Here is a tiny trained network, its code and every weight. The questions are about switching its units off for an input and a target symbol, where a switched-off unit gives its printed mean instead of its output.

import numpy as np


def w(rows, s, z=0):
    codes = np.array(rows[::2]) - 128.0
    scale = np.full(codes.shape[1], s)
    scale[-1] = z or s
    return codes * scale


def norm(h):
    return h / np.sqrt((h * h).mean(-1, keepdims=True) + 1e-5)


def f(y):
    return y / 2 * (1 + np.tanh(0.7978845608 * (y + 0.044715 * y**3)))


def softmax(a):
    e = np.exp(a - a.max(-1, keepdims=True))
    return e / e.sum(-1, keepdims=True)


def log_softmax(a):
    a = a - a.max(-1, keepdims=True)
    return a - np.log(np.exp(a).sum(-1, keepdims=True))


def net(x, mask):
    ids = ['ΓΔΞΠζημω'.index(c) for c in x.split()]
    T = len(ids)
    res = E[ids] + P[:T]
    q, k, v = (norm(res) @ M[0].T for M in (Q, K, V))
    z = softmax(np.where(np.tri(T) > 0, q @ k.T / 3**0.5, -1e9)) @ v
    res = res + np.where(mask[0], z, O[0][:, -1]) @ O[0][:, :-1]
    y = f(norm(res) @ A[0][:, :-1].T + A[0][:, -1])
    res = res + np.where(mask[1:9], y, B[0][:, -1]) @ B[0][:, :-1]
    return log_softmax(norm(res)[-1] @ U[:, :-1].T + U[:, -1])


Q, K, V, O, A, B = {}, {}, {}, {}, {}, {}
E = w([
[142,101,186,85,104,102,74],'Γ',
[90,115,115,114,109,97,87],'Δ',
[140,119,111,94,120,110,67],'Ξ',
[143,106,39,84,139,83,126],'Π',
[5,141,113,130,136,62,91],'ζ',
[81,41,117,95,110,119,132],'η',
[128,84,90,160,147,174,51],'μ',
[65,96,117,161,61,137,64],'ω',
],0.019)
P = w([
[252,154,31,112,106,26,92],'0',
[158,167,165,62,184,143,94],'1',
[173,89,108,183,159,27,84],'2',
[138,140,125,55,186,151,109],'3',
[174,99,161,199,183,94,109],'4',
[132,150,88,69,159,161,127],'5',
[137,98,157,206,169,108,133],'6',
[122,147,77,88,144,177,157],'7',
[113,86,139,219,160,132,164],'8',
[108,168,62,114,125,180,164],'9',
[88,89,129,206,167,102,190],'10',
],0.012)
Q[0] = w([
[62,102,53,6,162,181,42],'h1',
[125,124,122,114,214,207,147],'h1',
[135,123,140,147,119,137,153],'h1',
],0.012)
K[0] = w([
[41,110,75,207,102,254,194],'h1',
[118,81,103,177,98,191,82],'h1',
[116,181,161,123,130,156,80],'h1',
],0.0095)
V[0] = w([
[99,191,77,150,254,70,108],'h1',
[184,105,96,144,145,185,67],'h1',
[122,204,122,193,141,147,86],'h1',
],0.0088)
O[0] = w([
[142,194,82,178,95,142,160,254],'h1',
[188,62,127,132,9,150,194,113],'h1',
[50,93,103,213,97,178,73,97],'h1',
],0.012,0.0067)
A[0] = w([
[167,66,79,241,80,96,104,123],'n1',
[204,198,99,90,120,245,179,148],'n2',
[107,43,100,144,136,83,155,161],'n3',
[141,194,52,161,121,129,116,147],'n4',
[155,84,143,92,139,165,167,254],'n5',
[95,145,115,159,119,47,84,185],'n6',
[117,144,121,102,109,96,160,212],'n7',
[108,115,104,98,148,203,97,144],'n8',
],0.011,0.0045)
B[0] = w([
[173,102,115,56,181,74,156,198],'n1',
[43,157,244,155,141,157,141,141],'n2',
[173,145,174,153,126,105,56,179],'n3',
[143,139,218,152,126,162,124,214],'n4',
[59,128,87,172,124,156,153,163],'n5',
[172,71,119,75,100,162,140,243],'n6',
[171,108,147,164,154,185,176,173],'n7',
[116,236,118,89,144,114,50,135],'n8',
],0.011)
U = w([
[245,151,82,54,94,80,116,145],'Γ',
[174,109,146,123,146,98,91,185],'Δ',
[131,109,165,173,157,125,101,167],'Ξ',
[62,135,157,225,175,120,162,112],'Π',
[97,241,121,163,149,181,87,254],'ζ',
[101,182,95,11,215,128,176,12],'η',
[120,110,62,134,43,206,192,151],'μ',
[61,96,62,63,94,139,21,28],'ω',
],0.012,0.0026)

Each question gives the input, a string of symbols that net reads in full, and the target symbol t.
The units are the heads (3 rows each of Q, K, V and O) and the neurons (one row each of A and B). Each row of codes is followed by its name. A weight is (code - 128) times the scale printed after its matrix; where a second scale follows, it is the last column's (O, A, B and U).
mask holds one flag per unit, heads first, then neurons. A switched-off unit (its flag False) gives its mean, the last column of its rows in O or B, instead of its output. The means were averaged over made-up inputs and are rounded, as every weight is.
A unit's drop is (log p(t) with every unit on - log p(t) with that unit switched off) / (log p(t) with every unit on - log p(t) with every unit switched off).
The circuit of an input: a set's keep is (log p(t) with only the set's units on - log p(t) with every unit switched off) / (log p(t) with every unit on - log p(t) with every unit switched off). Starting from all 9 units, units are removed one at a time, each time the one whose removal leaves the highest keep (on an exact tie, the one counted first), for as long as the keep stays at least 0.8.
circuit, biggest first: the units of the circuit, biggest drop first
top k neurons: the k neurons with the biggest drops, biggest first
drop when u is switched off: that unit's drop, to one decimal
input ζ Ξ ω μ η, target Γ: circuit, biggest first	[n1]
input Ξ ζ η η ζ, target Δ: top 3 neurons	[n6 n1 n5]
input Γ ζ Γ ζ ζ μ η μ η Π, target μ: circuit, biggest first	[h1 n5]
input Ξ ζ ω ω ω Π Δ μ ζ ω, target ω: circuit, biggest first	[h1 n8]
input Ξ μ ζ ζ ζ Ξ ζ η, target η: top 2 neurons	[n6 n5]
input ζ Γ η Γ η μ, target μ: top 3 neurons	[n2 n5 n1]
input η η ζ Γ Δ Δ ζ Γ ζ, target Ξ: top 4 neurons	[n6 n5 n1 n3]
input Δ μ η η, target μ: top 3 neurons	[n5 n1 n4]
input Γ ζ Π ζ, target ζ: top 2 neurons	[n1 n4]
input ζ ω Π ζ η ζ Γ ζ η, target Δ: top 2 neurons	[n3 n1]
input η η ζ Δ, target η: top 2 neurons	[n3 n6]
input Γ ζ μ ζ μ ζ ζ Π, target ζ: top 2 neurons	[n2 n6]
input ζ μ ζ Π, target μ: top 2 neurons	[n2 n5]
input η ω η η, target ω: top neuron	[n5]
input ω ζ μ Γ ζ, target Δ: top 2 neurons	[n6 n5]
input η Γ ζ Γ η Ξ ζ μ ζ Ξ, target μ: drop when h1 is switched off	1.6
input η ζ Π μ Δ η μ μ Γ, target Γ: drop when n4 is switched off	0.3
input ζ μ Π ζ μ ζ, target μ: drop when n2 is switched off	0.0
